[[140 144 149 110]
 [125 144 141 150]
 [123 129 133 140]
 [116 127 126 133]]
:
[[116 127 126 133]
 [123 129 133 140]
 [125 144 141 150]
 [140 144 149 110]]

[[123 122 122 126 134 128 130 127 144 128 122 129]
 [128 126 129 126 137 123 121 129 152 126 129 126]
 [141 126 123 129 142 136 141 126 139 133 123 135]
 [131 124 122 128 132 132 136 126 130 130 122 132]
 [130 142 140 138 130 144 137 128 122 134 137 134]]
:
[[123 122 122 126 134 128 130 127 144 128 122 129]
 [128 126 129 126 137 123 121 129 152 126 129 126]
 [130 142 140 138 130 144 137 128 122 134 137 134]
 [131 124 122 128 132 132 136 126 130 130 122 132]
 [141 126 123 129 142 136 141 126 139 133 123 135]]

[[123 121 122 130 125]
 [131 129 131 125 138]
 [138 146 148 130 123]
 [106 136 137 117 126]
 [136 132 124 131 128]
 [140 139 131 132 127]
 [137 120 140 141 130]
 [117 137 117 114 147]
 [143 140 127 132 128]
 [126 118 139 138 134]
 [129 121 136 132 136]]
:
[[106 136 137 117 126]
 [117 137 117 114 147]
 [123 121 122 130 125]
 [126 118 139 138 134]
 [129 121 136 132 136]
 [131 129 131 125 138]
 [136 132 124 131 128]
 [137 120 140 141 130]
 [138 146 148 130 123]
 [140 139 131 132 127]
 [143 140 127 132 128]]

[[126 131 133 123 119 119 131 143 135 127 112 130 128 130 137]
 [117 124 127 154 120 113 142 136 125 136 130 120 128 128 125]]
:
[[117 124 127 154 120 113 142 136 125 136 130 120 128 128 125]
 [126 131 133 123 119 119 131 143 135 127 112 130 128 130 137]]

[[125 148 120 124 102 124 118]
 [117 111 127 111 150 114 119]
 [129 123 122 141 128 125 128]
 [126 129 106 133 137 116 104]
 [134 113 144 144 140 151 146]
 [124 130 129 146 122 140 129]]
:
[[117 111 127 111 150 114 119]
 [124 130 129 146 122 140 129]
 [125 148 120 124 102 124 118]
 [126 129 106 133 137 116 104]
 [129 123 122 141 128 125 128]
 [134 113 144 144 140 151 146]]

[[123 121 133 123 124 133 119 122 145 113 115 111 136 130 120 127]
 [120 114 126 140 126 140 129 112 113 132 125 126 115 133 141 134]
 [118 122 137 132 123 125 121 124 139 118 114 116 140 136 136 134]
 [132 133 139 140 121 119 121 130 128 123 119 121 111 144 118 136]
 [102 115 134 146 127 128 122 116 128 124 119 120 132 146 134 136]]
:
[[102 115 134 146 127 128 122 116 128 124 119 120 132 146 134 136]
 [118 122 137 132 123 125 121 124 139 118 114 116 140 136 136 134]
 [120 114 126 140 126 140 129 112 113 132 125 126 115 133 141 134]
 [123 121 133 123 124 133 119 122 145 113 115 111 136 130 120 127]
 [132 133 139 140 121 119 121 130 128 123 119 121 111 144 118 136]]

[[134 133 128 109 116 128 100 136]
 [113 149 121 102 136 128 128 120]
 [133 123 140 118 123 128 139 129]
 [124 113 150 118 131 134 124 105]]
:
[[113 149 121 102 136 128 128 120]
 [124 113 150 118 131 134 124 105]
 [133 123 140 118 123 128 139 129]
 [134 133 128 109 116 128 100 136]]

[[147 127]
 [111 116]
 [117 127]
 [104 101]]
:
[[104 101]
 [111 116]
 [117 127]
 [147 127]]
